Here is a tiny trained network, its code and every weight. The questions are about switching its units off for an input and a class, where a switched-off unit gives its printed mean instead of its output.

import numpy as np


def w(rows, s, z=0):
    codes = np.array(rows[::2]) - 128.0
    scale = np.full(codes.shape[1], s)
    scale[-1] = z or s
    return codes * scale


def f(y):
    return np.maximum(y, 0)


def log_softmax(a):
    a = a - a.max(-1, keepdims=True)
    return a - np.log(np.exp(a).sum(-1, keepdims=True))


def net(x, mask):
    res = np.array(x, float).reshape(1, 7) / 4 @ E
    y = f(res @ A[0][:, :-1].T + A[0][:, -1])
    res = res + np.where(mask, y, B[0][:, -1]) @ B[0][:, :-1]
    return log_softmax(res[-1] @ U[:, :-1].T + U[:, -1])


A, B = {}, {}
E = w([
[86,64,68],'x0',
[74,68,151],'x1',
[178,46,129],'x2',
[137,139,52],'x3',
[140,129,70],'x4',
[126,95,193],'x5',
[1,152,137],'x6',
],0.0099)
A[0] = w([
[220,41,45,211],'neuron 0',
[106,140,203,170],'neuron 1',
[100,54,248,164],'neuron 2',
[207,76,116,164],'neuron 3',
[171,72,84,150],'neuron 4',
[192,41,101,174],'neuron 5',
[186,51,115,185],'neuron 6',
[89,88,217,135],'neuron 7',
[36,100,172,224],'neuron 8',
[45,150,4,209],'neuron 9',
[183,236,57,255],'neuron 10',
[41,134,235,248],'neuron 11',
],0.011,0.0042)
B[0] = w([
[111,177,33,228],'neuron 0',
[240,50,165,181],'neuron 1',
[220,48,130,206],'neuron 2',
[151,157,87,193],'neuron 3',
[115,116,44,177],'neuron 4',
[147,134,16,197],'neuron 5',
[168,139,13,191],'neuron 6',
[153,41,121,185],'neuron 7',
[100,59,122,209],'neuron 8',
[2,168,159,238],'neuron 9',
[123,213,187,245],'neuron 10',
[138,38,188,232],'neuron 11',
],0.009,0.013)
U = w([
[205,34,153,85],'0',
[166,141,17,8],'1',
[211,189,193,255],'2',
[2,143,148,196],'3',
],0.012,0.0012)

Each question gives the input, the list of numbers given to net, and the class t.
The units are the neurons (one row each of A and B). Each row of codes is followed by its name. A weight is (code - 128) times the scale printed after its matrix; where a second scale follows, it is the last column's (A, B and U).
mask holds one flag per neuron, in row order. A switched-off neuron (its flag False) gives its mean, the last column of its row in B, instead of its output. The means were averaged over made-up inputs and are rounded, as every weight is.
A unit's drop is (log p(t) with every unit on - log p(t) with that unit switched off) / (log p(t) with every unit on - log p(t) with every unit switched off).
The circuit of an input: a set's keep is (log p(t) with only the set's units on - log p(t) with every unit switched off) / (log p(t) with every unit on - log p(t) with every unit switched off). Starting from all 12 units, units are removed one at a time, each time the one whose removal leaves the highest keep (on an exact tie, the one counted first), for as long as the keep stays at least 0.8.
units of the circuit, in order: the units of the circuit, biggest drop first
top k neurons: the k neurons with the biggest drops, biggest first
drop when u is switched off: that unit's drop, to one decimal
input [-8,-5,0,8,5,-1,2], class 2: units of the circuit, in order	(neuron 10)
input [-2,6,4,-3,0,-1,-3], class 1: units of the circuit, in order	(neuron 6; neuron 5)
input [-3,-6,-4,-3,6,7,8], class 0: units of the circuit, in order	(neuron 1; neuron 11)
input [-4,-3,-3,5,0,7,-5], class 2: units of the circuit, in order	(neuron 10; neuron 8)
input [-3,5,-6,5,-5,3,-8], class 2: units of the circuit, in order	(neuron 8; neuron 4; neuron 7)
input [2,5,4,-4,8,-5,3], class 3: top 2 neurons	(neuron 9; neuron 2)
input [-5,4,3,-2,4,-4,6], class 0: top 3 neurons	(neuron 10; neuron 0; neuron 11)
input [-5,-2,1,-5,8,-7,-2], class 2: drop when neuron 5 is switched off	0.2
input [5,6,4,6,8,0,7], class 3: drop when neuron 9 is switched off	0.3
input [6,1,2,1,4,-2,4], class 3: drop when neuron 9 is switched off	0.2
